Below are the code and all the weights of a small trained network. Each question names an input and a target symbol and asks about switching units off, where a switched-off unit gives its printed mean instead of its output.

import numpy as np


def w(rows, s, z=0):
    codes = np.array(rows[::2]) - 128.0
    scale = np.full(codes.shape[1], s)
    scale[-1] = z or s
    return codes * scale


def f(y):
    return np.maximum(y, 0)


def softmax(a):
    e = np.exp(a - a.max(-1, keepdims=True))
    return e / e.sum(-1, keepdims=True)


def log_softmax(a):
    a = a - a.max(-1, keepdims=True)
    return a - np.log(np.exp(a).sum(-1, keepdims=True))


def net(x, mask):
    ids = ['αγδεθλξτφω'.index(c) for c in x.split()]
    T = len(ids)
    res = E[ids] + P[:T]
    r = res
    for j in range(2):
        rows = slice(2 * j, 2 * j + 2)
        q, k, v = (r @ M[0][rows].T for M in (Q, K, V))
        z = softmax(np.where(np.tri(T) > 0, q @ k.T / 2**0.5, -1e9)) @ v
        o = O[0][rows]
        res = res + np.where(mask[j], z, o[:, -1]) @ o[:, :-1]
    y = f(res @ A[0][:, :-1].T + A[0][:, -1])
    res = res + np.where(mask[2:10], y, B[0][:, -1]) @ B[0][:, :-1]
    return log_softmax(res[-1] @ U[:, :-1].T + U[:, -1])


Q, K, V, O, A, B = {}, {}, {}, {}, {}, {}
E = w([
[120,151,57,98],'α',
[132,175,21,201],'γ',
[116,194,68,106],'δ',
[129,136,175,237],'ε',
[112,68,99,121],'θ',
[101,41,51,227],'λ',
[139,127,115,174],'ξ',
[147,119,75,168],'τ',
[23,201,8,60],'φ',
[63,115,16,106],'ω',
],0.012)
P = w([
[210,108,114,120],'0',
[104,131,104,90],'1',
[219,104,133,148],'2',
[54,139,124,65],'3',
[206,126,115,103],'4',
[72,115,124,143],'5',
[211,95,136,71],'6',
[21,112,115,140],'7',
[203,138,101,96],'8',
[49,91,116,204],'9',
[187,130,103,100],'10',
[2,88,102,170],'11',
],0.0091)
Q[0] = w([
[108,139,157,77],'head 0',
[2,39,187,23],'head 0',
[136,17,131,203],'head 1',
[254,123,99,190],'head 1',
],0.0081)
K[0] = w([
[61,76,210,3],'head 0',
[90,177,165,176],'head 0',
[231,76,50,17],'head 1',
[132,214,224,82],'head 1',
],0.0069)
V[0] = w([
[57,63,94,141],'head 0',
[142,227,113,255],'head 0',
[70,117,213,237],'head 1',
[102,43,155,213],'head 1',
],0.0087)
O[0] = w([
[141,77,64,162,192],'head 0',
[1,71,185,88,184],'head 0',
[142,40,204,216,2],'head 1',
[138,51,92,216,124],'head 1',
],0.0093,0.0033)
A[0] = w([
[83,84,140,73,248],'neuron 0',
[112,181,1,181,112],'neuron 1',
[135,182,168,98,1],'neuron 2',
[123,79,47,73,42],'neuron 3',
[96,102,244,220,78],'neuron 4',
[108,21,102,127,126],'neuron 5',
[133,172,61,154,4],'neuron 6',
[101,131,187,104,1],'neuron 7',
],0.0094,0.0065)
B[0] = w([
[104,173,136,208,225],'neuron 0',
[139,58,136,88,254],'neuron 1',
[7,206,101,165,130],'neuron 2',
[155,75,196,116,175],'neuron 3',
[136,74,202,64,143],'neuron 4',
[194,196,88,175,181],'neuron 5',
[128,99,123,130,141],'neuron 6',
[153,213,50,165,128],'neuron 7',
],0.012,0.0091)
U = w([
[123,118,78,74,21],'α',
[2,106,155,220,143],'γ',
[120,193,119,117,202],'δ',
[174,106,154,177,91],'ε',
[216,85,100,106,75],'θ',
[208,92,97,169,18],'λ',
[119,93,75,202,236],'ξ',
[73,108,71,133,155],'τ',
[131,162,56,73,50],'φ',
[158,86,67,95,3],'ω',
],0.009,0.0061)

Each question gives the input, a string of symbols that net reads in full, and the target symbol t.
The units are the heads (2 rows each of Q, K, V and O) and the neurons (one row each of A and B). Each row of codes is followed by its name. A weight is (code - 128) times the scale printed after its matrix; where a second scale follows, it is the last column's (O, A, B and U).
mask holds one flag per unit, heads first, then neurons. A switched-off unit (its flag False) gives its mean, the last column of its rows in O or B, instead of its output. The means were averaged over made-up inputs and are rounded, as every weight is.
A unit's drop is (log p(t) with every unit on - log p(t) with that unit switched off) / (log p(t) with every unit on - log p(t) with every unit switched off).
The circuit of an input: a set's keep is (log p(t) with only the set's units on - log p(t) with every unit switched off) / (log p(t) with every unit on - log p(t) with every unit switched off). Starting from all 10 units, units are removed one at a time, each time the one whose removal leaves the highest keep (on an exact tie, the one counted first), for as long as the keep stays at least 0.8.
circuit, biggest first: the units of the circuit, biggest drop first
most important unit: the unit with the biggest drop
top k neurons: the k neurons with the biggest drops, biggest first
heads that matter: for each layer, one digit per head in row order, 1 if its drop is at least 0.15 and else 0, layers parted by /
drop of u: that unit's drop, to one decimal
input ε θ ε δ, target γ: circuit, biggest first -> (head 1; head 0)
input ξ ε δ θ, target γ: heads that matter -> 10
input δ γ λ ε ξ φ, target γ: heads that matter -> 10
input θ δ α λ λ λ ξ ξ φ, target ξ: heads that matter -> 01
input δ φ ξ, target δ: circuit, biggest first -> (head 1; neuron 1)
input δ γ α, target δ: top 2 neurons -> (neuron 1; neuron 0)
input γ τ δ θ δ ξ δ φ ε, target δ: heads that matter -> 11
input θ ε ξ φ, target γ: heads that matter -> 01
input θ τ θ θ θ ξ θ θ γ, target θ: most important unit -> neuron 1
input δ ε ξ τ γ ξ, target γ: top 2 neurons -> (neuron 0; neuron 1)
input φ ε δ δ, target γ: drop of neuron 0 -> 0.2
input γ λ ω φ, target ξ: drop of neuron 0 -> 0.1
input ε ε ε, target ε: drop of neuron 4 -> 1.2
input λ δ φ δ δ λ ε, target δ: drop of neuron 7 -> 0.0
